Moves between elements:
q609 * q431
q609 @ q853
q609 § q591
q609 & q928
q609 ! q895
q609 $ q26
q757 * q591
q757 @ q288
q757 § q336
q757 & q609
q757 ! q809
q757 $ q920
q280 * q681
q280 @ q125
q280 § q354
q280 & q621
q280 ! q544
q280 $ q198
q549 * q355
q549 @ q646
q549 § q544
q549 & q31
q549 ! q779
q549 $ q656
q418 * q544
q418 @ q198
q418 § q286
q418 & q549
q418 ! q597
q418 $ q108
q621 * q974
q621 @ q597
q621 § q681
q621 & q797
q621 ! q355
q621 $ q646
q198 * q621
q198 @ q974
q198 § q280
q198 & q646
q198 ! q549
q198 $ q355
q597 * q108
q597 @ q549
q597 § q885
q597 & q779
q597 ! q797
q597 $ q835
q165 * q994
q165 @ q575
q165 § q928
q165 & q788
q165 ! q613
q165 $ q973
q797 * q835
q797 @ q779
q797 § q974
q797 & q837
q797 ! q893
q797 $ q775
q851 * q966
q851 @ q239
q851 § q111
q851 & q497
q851 ! q199
q851 $ q336
q997 * q954
q997 @ q916
q997 § q872
q997 & q672
q997 ! q239
q997 $ q37
q22 * q337
q22 @ q613
q22 § q206
q22 & q185
q22 ! q562
q22 $ q448
q627 * q72
q627 @ q111
q627 § q442
q627 & q916
q627 ! q997
q627 $ q954
q56 * q866
q56 @ q631
q56 § q306
q56 & q125
q56 ! q280
q56 $ q681
q954 * q916
q954 @ q851
q954 § q627
q954 & q199
q954 ! q37
q954 $ q672
q497 * q91
q497 @ q995
q497 § q966
q497 & q288
q497 ! q757
q497 $ q591
q853 * q342
q853 @ q236
q853 § q425
q853 & q204
q853 ! q928
q853 $ q536
q681 * q125
q681 @ q885
q681 § q56
q681 & q974
q681 ! q198
q681 $ q621
q895 * q26
q895 @ q928
q895 § q920
q895 & q625
q895 ! q206
q895 $ q569
q91 * q995
q91 @ q960
q91 § q239
q91 & q425
q91 ! q591
q91 $ q288
q472 * q54
q472 @ q984
q472 § q775
q472 & q111
q472 ! q627
q472 $ q72
q646 * q797
q646 @ q835
q646 § q621
q646 & q775
q646 ! q31
q646 $ q893
q631 * q286
q631 @ q440
q631 § q374
q631 & q418
q631 ! q125
q631 $ q885
q263 * q809
q263 @ q920
q263 § q960
q263 & q236
q263 ! q853
q263 $ q342
q337 * q613
q337 @ q973
q337 § q569
q337 & q680
q337 ! q448
q337 $ q185
q835 * q779
q835 @ q656
q835 § q597
q835 & q343
q835 ! q775
q835 $ q837
q185 * q680
q185 @ q925
q185 § q337
q185 & q718
q185 ! q374
q185 $ q842
q440 * q280
q440 @ q681
q440 § q718
q440 & q198
q440 ! q418
q440 $ q544
q920 * q609
q920 @ q431
q920 § q757
q920 & q26
q920 ! q236
q920 $ q895
q893 * q775
q893 @ q837
q893 § q646
q893 & q472
q893 ! q940
q893 $ q442
q974 * q597
q974 @ q108
q974 § q125
q974 & q835
q974 ! q646
q974 $ q797
q374 * q842
q374 @ q718
q374 § q448
q374 & q286
q374 ! q866
q374 $ q631
q342 * q236
q342 @ q895
q342 § q263
q342 & q206
q342 ! q536
q342 $ q204
q866 * q631
q866 @ q286
q866 § q993
q866 & q885
q866 ! q681
q866 $ q125
q236 * q895
q236 @ q26
q236 § q809
q236 & q569
q236 ! q204
q236 $ q206
q111 * q79
q111 @ q555
q111 § q54
q111 & q966
q111 ! q916
q111 $ q851
q613 * q973
q613 @ q788
q613 § q625
q613 & q925
q613 ! q185
q613 $ q680
q994 * q575
q994 @ q22
q994 § q536
q994 & q562
q994 ! q973
q994 $ q788
q555 * q997
q555 @ q954
q555 § q450
q555 & q37
q555 ! q966
q555 $ q239
q442 * q472
q442 @ q54
q442 § q893
q442 & q72
q442 ! q872
q442 $ q627
q450 * q872
q450 @ q627
q450 § q470
q450 & q997
q450 ! q79
q450 $ q555
q984 * q450
q984 @ q872
q984 § q343
q984 & q555
q984 ! q111
q984 $ q79
q239 * q37
q239 @ q672
q239 § q555
q239 & q995
q239 ! q497
q239 $ q91
q656 * q31
q656 @ q893
q656 § q549
q656 & q940
q656 ! q343
q656 $ q470
q431 * q853
q431 @ q342
q431 § q288
q431 & q536
q431 ! q26
q431 $ q928
q288 * q425
q288 @ q263
q288 § q91
q288 & q853
q288 ! q609
q288 $ q431
q925 * q306
q925 @ q993
q925 § q973
q925 & q56
q925 ! q718
q925 $ q354
q54 * q984
q54 @ q450
q54 § q837
q54 & q79
q54 ! q72
q54 $ q111
q355 * q646
q355 @ q797
q355 § q198
q355 & q893
q355 ! q656
q355 $ q31
q425 * q263
q425 @ q809
q425 § q995
q425 & q342
q425 ! q431
q425 $ q853
q336 * q497
q336 @ q91
q336 § q851
q336 & q591
q336 ! q113
q336 $ q757
q809 * q920
q809 @ q609
q809 § q113
q809 & q895
q809 ! q342
q809 $ q236
q562 * q448
q562 @ q185
q562 § q575
q562 & q374
q562 ! q306
q562 $ q993
q199 * q336
q199 @ q497
q199 § q916
q199 & q757
q199 ! q960
q199 $ q113
q788 * q562
q788 @ q448
q788 § q994
q788 & q993
q788 ! q925
q788 $ q306
q993 * q374
q993 @ q842
q993 § q562
q993 & q631
q993 ! q56
q993 $ q866
q536 * q204
q536 @ q206
q536 § q853
q536 & q575
q536 ! q165
q536 $ q994
q973 * q788
q973 @ q562
q973 § q165
q973 & q306
q973 ! q680
q973 $ q925
q916 * q851
q916 @ q966
q916 § q72
q916 & q336
q916 ! q672
q916 $ q199
q940 * q442
q940 @ q472
q940 § q31
q940 & q627
q940 ! q450
q940 $ q872
q885 * q418
q885 @ q544
q885 § q631
q885 & q108
q885 ! q974
q885 $ q597
q575 * q22
q575 @ q337
q575 § q204
q575 & q448
q575 ! q788
q575 $ q562
q625 * q165
q625 @ q994
q625 § q26
q625 & q973
q625 ! q337
q625 $ q613
q470 * q940
q470 @ q442
q470 § q656
q470 & q872
q470 ! q984
q470 $ q450
q79 * q555
q79 @ q997
q79 § q984
q79 & q239
q79 ! q851
q79 $ q966
q718 * q354
q718 @ q56
q718 § q680
q718 & q280
q718 ! q286
q718 $ q440
q286 * q440
q286 @ q280
q286 § q842
q286 & q544
q286 ! q885
q286 $ q418
q72 * q111
q72 @ q79
q72 § q472
q72 & q851
q72 ! q954
q72 $ q916
q779 * q656
q779 @ q31
q779 § q108
q779 & q470
q779 ! q837
q779 $ q343
q306 * q993
q306 @ q374
q306 § q788
q306 & q866
q306 ! q354
q306 $ q56
q544 * q198
q544 @ q621
q544 § q440
q544 & q355
q544 ! q108
q544 $ q549
q206 * q569
q206 @ q625
q206 § q236
q206 & q337
q206 ! q575
q206 $ q22
q928 * q536
q928 @ q204
q928 § q431
q928 & q994
q928 ! q625
q928 $ q165
q966 * q239
q966 @ q37
q966 § q79
q966 & q91
q966 ! q336
q966 $ q497
q995 * q960
q995 @ q113
q995 § q37
q995 & q263
q995 ! q288
q995 $ q425
q960 * q113
q960 @ q757
q960 § q672
q960 & q809
q960 ! q425
q960 $ q263
q26 * q928
q26 @ q536
q26 § q609
q26 & q165
q26 ! q569
q26 $ q625
q872 * q627
q872 @ q72
q872 § q940
q872 & q954
q872 ! q555
q872 $ q997
q569 * q625
q569 @ q165
q569 § q895
q569 & q613
q569 ! q22
q569 $ q337
q125 * q885
q125 @ q418
q125 § q866
q125 & q597
q125 ! q621
q125 $ q974
q204 * q206
q204 @ q569
q204 § q342
q204 & q22
q204 ! q994
q204 $ q575
q837 * q343
q837 @ q470
q837 § q835
q837 & q984
q837 ! q472
q837 $ q54
q37 * q672
q37 @ q199
q37 § q997
q37 & q960
q37 ! q91
q37 $ q995
q842 * q718
q842 @ q354
q842 § q185
q842 & q440
q842 ! q631
q842 $ q286
q343 * q470
q343 @ q940
q343 § q779
q343 & q450
q343 ! q54
q343 $ q984
q591 * q288
q591 @ q425
q591 § q497
q591 & q431
q591 ! q920
q591 $ q609
q775 * q837
q775 @ q343
q775 § q797
q775 & q54
q775 ! q442
q775 $ q472
q680 * q925
q680 @ q306
q680 § q613
q680 & q354
q680 ! q842
q680 $ q718
q354 * q56
q354 @ q866
q354 § q925
q354 & q681
q354 ! q440
q354 $ q280
q113 * q757
q113 @ q591
q113 § q199
q113 & q920
q113 ! q263
q113 $ q809
q108 * q549
q108 @ q355
q108 § q418
q108 & q656
q108 ! q835
q108 $ q779
q672 * q199
q672 @ q336
q672 § q954
q672 & q113
q672 ! q995
q672 $ q960
q448 * q185
q448 @ q680
q448 § q22
q448 & q842
q448 ! q993
q448 $ q374
q31 * q893
q31 @ q775
q31 § q355
q31 & q442
q31 ! q470
q31 $ q940

The rows follow the links: the fewer symbols apart two elements are, the more alike their rows tend to be.

Each row is also shifted at random along 8 hidden directions that mean nothing.

Each row, then its element:
 47   -3    3   27  -22    3    8    0  -24  -13   -2   -1    5  -20   -2   -7  -21    4   -8    5    0   -2  -21    5  -20   34   22   11    7   27  -23   -8    0    8  -14: q31
 37  -37    0   21  -13  -19    5   -3  -48  -26   -1   -2   10    9  -12  -14  -31   20   -5   29    3  -12  -23  -13  -66    3  -11  -14   -9   12    5   -1  -13  -15    7: q954
-10  -61  -27    3   11    2   15  -49  -68    3   -4  -12  -29    9  -13  -33   -1  -17  -17   15  -12   -5  -22   15  -18    3  -19  -29  -56  -25  -17   23   15  -30  -27: q337
-55  -10    5  -16    1    4  -12   -9   10    1  -20  -23  -15   11   -2    1  -21   22    5    4   -5  -10   30  -12   -2  -28   25   14   -2   -7   12   15  -17   -6    8: q997
 54  -47   -6    6  -20   10    8  -52  -72    0  -28  -14   -5   -3   -1  -48  -37    7  -21    9   -8   10  -27    3   -9   21   30   16  -41   15  -42   -4    8   -7  -46: q54
 -8   -6   12   -5    8  -15    4  -10  -45  -17  -19  -13  -15   15    5  -52   27   13  -19   12  -12   21   16   -5  -18    9  -25   -1  -21    8   26   -7    0  -14  -21: q111
 34  -31  -24   -9    7   10   13  -62  -18   12    0    0   -9    9   -3   -5  -18  -14  -11    3  -20   -5  -26    5   22  -20    2  -13  -26   -9  -42   29   26  -12  -20: q206
 19  -10   -6  -18  -11    7    4   -5   16    3   -8    5    4  -22  -18   23  -22   -9   28  -22  -12    1   -9   -7   27  -11   24    4   10  -33  -12   20   -8   24    5: q544
-52    6   18   -2   -6   16    4  -66   -9  -15  -19  -37  -20    5  -15  -24  -13   15  -30   15  -26    5   42    2   -2    2   25   12   10    4   26   50    6  -21  -51: q984
-37    4  -17  -19   30    7    6   15  -10   19   -6    3   -4   -1    5   -6   47  -17   19  -21   24   23  -17    7   11  -20   -9   13  -40  -55  -18  -31   19   11   -1: q354
-53   19   19   14  -22   13   -2  -31   -5    0  -13  -32  -16  -11    2   -9    9   19  -30    8   -2   -3   28   10   -8   27   30   26   20   -7   33   33   -2   -2  -32: q470
-48   30   17    9  -22   14  -27   -9   13   41   11  -14    6    1   40   -7   15    3  -50  -20   16   -5   13   12   38   46    7   18   11   32   23   -7    1    6  -22: q26
 89  -61    0  -34  -21  -26   -8   32   10  -22  -18   15   -3   15  -21   10  -54    9   45   10  -37  -23   26  -21    3  -34   -3  -32   10    9   21   19  -56   -5   51: q851
-46   38  -18    2   44  -18   22   32   -4   -1   -4   12  -12  -19   10   10   99    1   26  -13   24   30  -33   -6   -8  -30  -35   18  -17  -88   -9  -18   33   33   26: q198
-60  -12   -5   -2   29   -5   -7  -39  -30    2  -23    1  -17   12   -4  -36   -4   14  -11   17   -2   19   10  -13   18   -7  -17   -7  -34    2   -6   -6   16  -21  -18: q995
  2   -1   14   -6  -25    9  -12   14  -15   13    4   -3   19   -8   -1  -17    0  -19  -12  -25   12   13    0   11   10   48    1    1   -2    9   28  -24  -14    6  -26: q866
 32   -5    0    2  -20   -3    9   -5   -9   -4    6    7   20  -18  -20   16   -1  -10    8  -10    4    2  -25   -2  -12   11   -1   -5   13  -40   17   15   -2   15   -6: q681
 22  -14    0    9   -3  -11   -7  -19  -21    4    1   14    0    6    7  -23    6    3  -22   10  -11    5    9    0   23   19  -35  -21   -8   14   17   12    2   -9  -11: q431
 17  -18  -17   11  -20   17    1    8    8   19  -14   -7   -4  -23    7   39  -33   19   24   -1   23  -27  -30    2  -11  -20   68   43   -3  -29  -57    3   -7   28   25: q837
-48  -13  -17   28    0  -22  -12    8  -38   34   -9   11   -9   -7   26    3   58   30  -12   19   45   -7  -27   -2  -10    6  -32    9  -29  -72   23   -4    6   10   27: q263
 18   13   18   -7  -28    5  -16  -25   38    9   -3   -2   25    6   -6   28  -59   16   -4    5    6  -18   -4  -19    9   -3   42   10   40   26    5    4   -8   -6    3: q199
 47  -11   -4  -15    7  -12   13   -9  -22   -3    8    5  -12   18    6  -31   34  -28  -16   -2  -24   11   -4   12   12   13  -41  -31  -17   12   12    0   10  -18  -15: q575
 98  -17  -13  -19    2   -6   30  -41  -16  -21   -7   22   13  -13  -35   -1  -10  -22   24   -7  -30   24  -38  -11   17  -17   -8  -18    0  -36  -24   23   21   10  -19: q418

In each set, the symbols that take the first to the second take the third to the fourth, perhaps in another order. Give the fourth.
Answers are names.
 38   43   12  -23   26  -30    9  -14   13   -7  -10   27    6   19    6  -19   58    2   -2   10   -9   37   -1  -18   36  -15  -47  -11   11   -9   26  -18   27   -8    1
:  -7   39    4  -12   20    1    6    0   -6   19   11   -4   -6   17   34  -34   67  -26  -32  -19    8   26  -15   16   23   24  -27    3  -18   22   -3  -43   32   -8  -27
:: -22   -3    3   22  -20   -5  -12   -2   25    5   21    0    2    0    2   34   -5   14  -15   16   -2  -33   24    3   -8    1  -13  -17   32   -9   44   52  -17   -4   20
: q718

 17   -7   -3  -44    1   13   15  -61    4   12  -11   -8  -12   12  -21   -9   15  -31   -4   -7  -24   13    4   12   39  -10    6  -14   -6  -42   17   33   20  -22  -40
:   0  -28   10    9    9  -16    8  -36  -33  -52   -2   -7   -4   20  -36  -30  -44   13   -9   38  -34    0   24  -17  -48   -8  -27  -38    1   35   24   30   -6  -40  -18
:: -46   -3  -11   14   37  -23   -9   30  -31    3   -9   18   -9    8   18  -25   34   20    5   16   25   16   -7  -12   -9   -9  -44   -3  -40   -4  -10  -45    9   -3   26
: q198

-26  -55  -22   18   12  -17  -11   15  -36   -4  -11   10   -8    3   -9    2  -38   26   22   29   17  -20  -13  -17  -35  -24   -9  -13  -35  -12  -22  -10  -17  -10   39
:  13  -10   17   -2  -11   14  -20  -37   39  -18    8    8   13   11  -27    1  -94    0   -9   12  -44  -12   59   -8   40    4    8  -32   36   86    8   38  -19  -28  -20
::  33  -36   -9   -3  -17    7   -1   15   -8   -5    7    8   18  -11  -25   16  -39  -15   25   -9    2   -9  -11    2  -14    1    8  -14   -4  -15   -4    5  -21    7    5
: q198

 46   33   21  -30   -3    0   11  -72   23  -12  -13   -4   17   21  -14   -7  -19    3  -15    6  -23   18   -5  -20   21  -19   18    5   32   15    7   17   27  -17  -35
: -110    -4   -13    34    33    10   -20     1    -7     7     5    -1    -8     2     9    -2   -19    24    -9    17    24    -8    15    -4    -9   -12    -9     4   -28    19   -28   -11     9    -9     7
:: -28    8  -10    7   29    6   12    2  -28   -9    6    4   10   -8   -9  -17   19  -15    5  -12   14   28  -22    2  -15   -1  -20    2  -31  -15  -25  -28   25    6  -20
: q835

-69  -29   -6   -4   11   12  -16   27  -41   13  -33  -13  -40  -23   15  -50   -5    0    5  -27   -8   20   24    8   43   35   13   16  -51   24  -31  -34  -19   17  -11
:  21   -9   -1    8   13    4  -11  -12    7  -11    3   19   17   10   -9   -7  -65    5    3   14   -7    1    4  -14   12   -8    0  -15   -2   67  -39  -19    3  -16   -2
::   0    8    8    4    2   -7    6   16    9  -22   -2  -10   -4    8   -1    5    7   17    6   14   -5   -7   21   -4  -35  -22    1    8   14    2   15   10  -11   -1   15
: q206

-54    3   -9   19    2   21   -4    7    2    5    9   -8   14  -24   -8   23  -30    0   10  -18   26   -4  -24   -2  -18    1   30   20   -5  -11  -36  -11    4   21   -2
:  80  -10    9    7  -33  -19    9   -5  -39   -4  -10   -2   13    3   10  -15   17   15  -15   12    9    2  -31   -3  -35   19    0   12    2  -12   20   -7   -5    5   -6
::   4   27    1   10    7   -4   23  -31  -18  -10  -11   -2  -11  -19   -3  -12   39    1  -10    2   -5   23  -23    0    3   14   -1   14    4  -29   -7    9   32   10  -26
: q37

 56   -3   -2   18   11  -21   22   17  -56  -26  -11    9  -12   -4    9  -46   48    3   -5   15   -6   26  -15    6  -27   21  -35    0  -24    7  -10  -25   10    2   -9
:  38   22    8   34  -10  -12   14  -53   -7  -22   17    7   39    7  -20   23  -30   21  -22   39   21  -10  -52  -21  -65   -3    2   -4   33    4    0    9   31  -20  -12
:: -16  -32  -24   37   12   -4    7   11  -34   -6   27   -2   -7    5    5    6   -3   -2  -10   19   12  -26  -26   10  -58   -2  -27  -22  -27    4  -22    5    5  -13   18
: q631

 67   27   18   17  -18   -2   10    6   22  -30   17   -2   30    8   -5   20  -26   12   -4   16    0  -11   -7   -7  -51   -6   18   10   43   40   -2    1   -1   -1    3
:  18  -64   -8  -60   20  -19   -2   -4  -49   -1  -56   -2  -47   22    2  -71   15    2   23   -7  -46   30   39  -11   57  -27  -24  -12  -63  -17    6   -3  -24   -9    0
:: -33    8    9   -8   -2   -6   -6   28    1    4  -18  -17  -19    4   20   -9   36   21    2   -1    5    0   28    2   -5   -8    6   25   -4  -19   25   -4  -17   10   14
: q79

-23  -50    3   17  -38   -6   -9   22  -19  -10  -16  -15  -32  -27  -17    7  -23   18   10   13  -19  -32   39    7  -16   28   15  -10   12  -23   45   53  -53    5   20
: -59  -14    2   18    5   -3  -10   45  -16  -12   -6  -19  -16    2   12   -8    2   26    4   11   13  -14   28    1  -48   -7    2   16  -15    9    7  -10  -27    2   24
:: -25   40   22   13    6    0   -5   58   41  -27   11  -11    0    4   10    7    8   15    6    4   -4   -6   50    3  -28   -4    4   15   33   49   17  -11  -22    5   21
: q851

-39    9    9   -9  -13    5  -16  -23   41   14   -9   -9    7    5   -6   37  -41   25    6    9   12  -22    5  -19    6  -26   40   15   28  -12    9   17   -8   -3   17
: -62  -30  -28    0   30    2    4   28  -24   11    3   -6  -25    5    0    1   32  -13   18    4   22   -8   -9   15  -29  -22  -16   -8  -49  -49  -14  -14    3  -10   21
:: -39   46   -1   18    1    7  -16   -1   35   40   11    8   19   -3   35   32   21   19  -17   -4   45   -6  -22   -3   19   -4   14   34   13   -9  -15  -21   23   18   13
: q440

 45   45   13    8   14   -8   26  -16   -7  -35    9   13   14  -12  -14  -21   25  -17   -9   -5  -21   38  -17   -5    1   22  -26   -9   22   22   -5   -8   31    5  -33
:   19    -1   -27     5    23   -24    37    -8   -15   -13   -16    14   -27   -22   -13    24    69    10    34    17    -1     8   -38    -7   -18   -43   -17     6    -6  -113   -10    36    27    22    30
::  -8   11   12  -15   -5    0  -10   53   24    1   13    4   10    2   -2    6   21  -22   15  -20    5    4   27   12    5   13  -14  -10   12    0   41  -19  -24    3   10
: q286

-16  -27  -12  -24   25   22   -6    3    8    1    5   -8  -21   19    0  -24  -41  -29    6  -15  -30   -2   29   12   33  -12    4  -20  -33   65  -46  -14   -5  -21  -10
:  39    7   -7   -2   13   12    5   39   15   -5   24   15   31    4   -5   14  -19  -28   23  -14   19    4  -24    7  -19   -8    4   -2   -7   30  -41  -49    6    3    6
::  43   12    6  -11   21    0    3  -49    9  -15   -5   21   16   17  -14  -21  -39   -3   -7   13  -22   23    2  -17   36  -12   -9  -16    4   54  -27  -10   26  -23  -28
: q895

 14    8    0  -10  -24   10  -14   45   55   29   23   -3    7    4   22   46   -8  -12    7  -20   13  -36   -1   12   10   -1   26    6   24   14    1   -8  -23   11   38
: -61   80    4  -19   41   18    5   27   58   19   19   -4    8   13   23   15   65  -25    2  -27   32   23   -1   13   16  -20    3   28    5   -3  -14  -52   38    4   -4
::  51  -35    1   -8  -32  -17    1  -38  -47   10  -25   -4    4    5    1  -15   -8   19  -11   13    6   -3  -37  -14  -15    6   10    6  -14  -35   16    6   -4   -4   -7
: q995

  3   46   28   18  -32   15    1  -21   21   -2    1  -19    9  -14    5    8   -4   11  -30    0    4   -3    7    8   -6   37   41   31   47   24   16   12    4    6  -31
:  52   12    0   38  -21   -7   13   15  -26   -4    6   -1   20  -10   16   12   17   21  -11   17   36   -9  -51    2  -66   12   16   32    5  -10  -20  -22   10   16    7
::  21   54   22  -16  -11   -6   -4   51   40    6   11   13   25  -13   13   13   45  -16    9  -38   10   22    2   -1   27   23  -10   13   37   -3   35  -31   -8   32    8
: q621

 19    7   23    8  -16  -22   -1   -2  -26  -21   -2   -7   10   14    2  -26    7   16  -24   17   -3    6    3  -10  -38   23  -22   -8   14   22   46   -7   -9  -15  -11
:   5  -15   -7   10  -23   20    0  -47   13   14   20  -14    6    3   -4   28  -46   -7  -22    4   -4  -34  -16    8   -7    1   30   -7   13    9  -15   39    6  -13  -13
::  72   30   24   -2    4  -29   -3   17   27  -29   14   35   22   18   -5  -12    9   -2   -4   16  -26   16   30  -12   19   12  -56  -37   41   57   45   -8   -6  -15    6
: q993

 62   25   19   -7   -9   11   17  -53  -20  -12   14    2   33    8  -20  -33    0  -38  -34   -7   -9   33  -21   11    2   43  -11  -15   10   30   13  -12   32  -23  -74
:  38  -15   -8  -10  -10   -4    4   33   -2   12   11    8    6    4    1   14   21  -22   14   -5   16  -10  -21   14  -15    4   -7  -11   -7  -26   11  -16  -10   -1   18
::  18   29   -4  -12   31    5   10   38   31  -19   16   19   22   -4   -9   13    6  -23   33  -24    0   22   -5   -5    5  -25  -12   -1    5   11  -31  -32   11   17   10
: q56

